Here is a tiny trained network, its code and every weight. The questions are about switching its units off for an input and a target symbol, where a switched-off unit gives its printed mean instead of its output.

import numpy as np


def w(rows, s, z=0):
    codes = np.array(rows[::2]) - 128.0
    scale = np.full(codes.shape[1], s)
    scale[-1] = z or s
    return codes * scale


def softmax(a):
    e = np.exp(a - a.max(-1, keepdims=True))
    return e / e.sum(-1, keepdims=True)


def log_softmax(a):
    a = a - a.max(-1, keepdims=True)
    return a - np.log(np.exp(a).sum(-1, keepdims=True))


def net(x, mask):
    ids = ['αβγδεζηθλμξπσφψω'.index(c) for c in x.split()]
    T = len(ids)
    res = E[ids] + P[:T]
    u = 0
    for l in range(3):
        r = res
        for j in range(2):
            rows = slice(3 * j, 3 * j + 3)
            q, k, v = (r @ M[l][rows].T for M in (Q, K, V))
            z = softmax(np.where(np.tri(T) > 0, q @ k.T / 3**0.5, -1e9)) @ v
            o = O[l][rows]
            res = res + np.where(mask[u + j], z, o[:, -1]) @ o[:, :-1]
        u += 2
    return log_softmax(res[-1] @ U[:, :-1].T + U[:, -1])


Q, K, V, O = {}, {}, {}, {}
E = w([
[178,214,227],'α',
[108,132,159],'β',
[254,213,101],'γ',
[58,105,177],'δ',
[197,208,184],'ε',
[181,177,136],'ζ',
[187,201,184],'η',
[71,85,123],'θ',
[102,153,236],'λ',
[133,131,105],'μ',
[110,134,136],'ξ',
[102,97,47],'π',
[125,127,133],'σ',
[187,150,7],'φ',
[147,166,146],'ψ',
[156,162,71],'ω',
],0.0067)
P = w([
[61,235,127],'0',
[218,109,66],'1',
[105,138,229],'2',
[218,68,156],'3',
[49,183,79],'4',
[112,134,185],'5',
[232,42,155],'6',
[46,174,51],'7',
[120,140,184],'8',
[249,20,147],'9',
[20,194,45],'10',
],0.014)
Q[0] = w([
[212,87,196],'L0H0',
[59,253,109],'L0H0',
[104,137,106],'L0H0',
[145,100,99],'L0H1',
[104,93,161],'L0H1',
[171,140,174],'L0H1',
],0.014)
K[0] = w([
[84,157,104],'L0H0',
[177,3,139],'L0H0',
[145,117,115],'L0H0',
[154,123,129],'L0H1',
[125,131,101],'L0H1',
[130,176,151],'L0H1',
],0.02)
V[0] = w([
[64,81,178],'L0H0',
[136,67,78],'L0H0',
[89,143,247],'L0H0',
[195,145,130],'L0H1',
[196,100,156],'L0H1',
[167,159,153],'L0H1',
],0.015)
O[0] = w([
[207,227,244,88],'L0H0',
[112,82,194,3],'L0H0',
[157,252,125,233],'L0H0',
[55,140,178,156],'L0H1',
[75,115,248,109],'L0H1',
[24,122,135,191],'L0H1',
],0.011,0.0066)
Q[1] = w([
[146,166,245],'L1H0',
[205,57,227],'L1H0',
[75,29,162],'L1H0',
[43,209,1],'L1H1',
[83,226,103],'L1H1',
[50,80,98],'L1H1',
],0.0047)
K[1] = w([
[113,120,48],'L1H0',
[201,113,17],'L1H0',
[146,71,161],'L1H0',
[204,64,107],'L1H1',
[255,71,138],'L1H1',
[171,146,10],'L1H1',
],0.0063)
V[1] = w([
[55,117,151],'L1H0',
[79,164,164],'L1H0',
[189,116,79],'L1H0',
[110,147,171],'L1H1',
[193,94,120],'L1H1',
[7,207,113],'L1H1',
],0.012)
O[1] = w([
[178,160,97,84],'L1H0',
[174,146,118,157],'L1H0',
[77,96,162,161],'L1H0',
[137,56,140,91],'L1H1',
[2,223,102,104],'L1H1',
[206,99,158,247],'L1H1',
],0.0085,0.014)
Q[2] = w([
[56,104,71],'L2H0',
[192,49,243],'L2H0',
[133,169,201],'L2H0',
[185,90,41],'L2H1',
[184,110,146],'L2H1',
[153,2,215],'L2H1',
],0.007)
K[2] = w([
[66,162,88],'L2H0',
[209,146,107],'L2H0',
[143,141,172],'L2H0',
[198,117,97],'L2H1',
[148,160,121],'L2H1',
[97,171,10],'L2H1',
],0.012)
V[2] = w([
[125,185,85],'L2H0',
[115,120,94],'L2H0',
[115,183,2],'L2H0',
[43,128,116],'L2H1',
[102,172,27],'L2H1',
[202,172,57],'L2H1',
],0.0075)
O[2] = w([
[221,101,202,189],'L2H0',
[134,99,114,121],'L2H0',
[186,29,151,208],'L2H0',
[159,68,222,56],'L2H1',
[2,89,247,175],'L2H1',
[46,123,128,254],'L2H1',
],0.0071,0.011)
U = w([
[152,132,86,190],'α',
[104,159,160,116],'β',
[66,85,78,158],'γ',
[226,174,195,111],'δ',
[119,129,104,191],'ε',
[75,128,108,159],'ζ',
[100,142,56,169],'η',
[73,124,190,49],'θ',
[28,254,110,98],'λ',
[134,113,160,207],'μ',
[132,137,151,160],'ξ',
[165,57,162,45],'π',
[70,158,165,80],'σ',
[210,24,57,3],'φ',
[93,138,123,104],'ψ',
[149,93,99,131],'ω',
],0.0094,0.0048)

Each question gives the input, a string of symbols that net reads in full, and the target symbol t.
The units are the heads (3 rows each of Q, K, V and O). Each row of codes is followed by its name. A weight is (code - 128) times the scale printed after its matrix; where a second scale follows, it is the last column's (O and U).
mask holds one flag per head, layer by layer. A switched-off head (its flag False) gives its mean, the last column of its rows in O, instead of its output. The means were averaged over made-up inputs and are rounded, as every weight is.
A unit's drop is (log p(t) with every unit on - log p(t) with that unit switched off) / (log p(t) with every unit on - log p(t) with every unit switched off).
The circuit of an input: a set's keep is (log p(t) with only the set's units on - log p(t) with every unit switched off) / (log p(t) with every unit on - log p(t) with every unit switched off). Starting from all 6 units, units are removed one at a time, each time the one whose removal leaves the highest keep (on an exact tie, the one counted first), for as long as the keep stays at least 0.8.
circuit, biggest first: the units of the circuit, biggest drop first
unit that matters most: the unit with the biggest drop
heads that matter: for each layer, one digit per head in row order, 1 if its drop is at least 0.15 and else 0, layers parted by /
input γ ζ ε λ, target φ: heads that matter	10 / 10 / 10
input π π σ π θ ζ σ π π μ, target θ: heads that matter	01 / 01 / 11
input λ π γ λ γ ζ λ φ π ζ, target δ: unit that matters most	L0H1
input ξ σ π ζ φ γ λ η λ γ η, target γ: heads that matter	10 / 00 / 00
input γ λ λ λ η ω π λ, target π: circuit, biggest first	[L0H0; L1H1; L0H1]
input λ π δ γ δ, target γ: heads that matter	11 / 00 / 00
input ψ ξ λ β σ λ θ γ ε θ ζ, target θ: heads that matter	11 / 00 / 00
input λ ξ π γ γ ζ θ, target δ: heads that matter	11 / 00 / 01
input δ λ ε λ ε ξ, target δ: circuit, biggest first	[L0H1; L2H1; L1H0]
input π λ ψ θ λ β π, target θ: circuit, biggest first	[L0H1; L2H1]
input γ ζ γ ξ δ ξ η, target φ: heads that matter	10 / 10 / 00
input π π η λ μ φ ψ, target θ: circuit, biggest first	[L2H1; L0H1]
input φ ψ γ ξ γ ξ γ λ σ θ, target π: circuit, biggest first	[L0H0; L2H1; L0H1; L2H0]
input λ λ ξ γ ζ λ λ λ λ ω, target δ: circuit, biggest first	[L0H0]
input ε λ δ λ γ λ λ γ γ γ δ, target γ: heads that matter	10 / 00 / 01
input π γ π β, target θ: circuit, biggest first	[L2H1; L0H1]
input ω η γ γ π ζ λ φ, target λ: circuit, biggest first	[L0H0; L0H1; L2H0]
input γ λ λ γ γ, target γ: heads that matter	11 / 01 / 01
input φ λ γ ξ ε λ ε, target π: circuit, biggest first	[L0H0; L0H1; L2H1; L2H0]
input π η π λ θ λ γ ω, target γ: unit that matters most	L0H0
input λ θ π δ φ σ ε ω π π λ, target π: heads that matter	11 / 01 / 00
input π ξ ε δ β ζ γ, target θ: circuit, biggest first	[L0H1; L2H1]
input γ λ λ γ α σ π η, target π: circuit, biggest first	[L0H0; L1H1; L0H1]
input π γ μ γ, target θ: heads that matter	01 / 10 / 01
input λ ζ λ π π γ γ ψ, target γ: heads that matter	10 / 00 / 01
input λ γ λ λ ξ π β, target δ: heads that matter	11 / 00 / 00
input λ ψ θ λ λ λ λ π, target λ: circuit, biggest first	[L1H1]
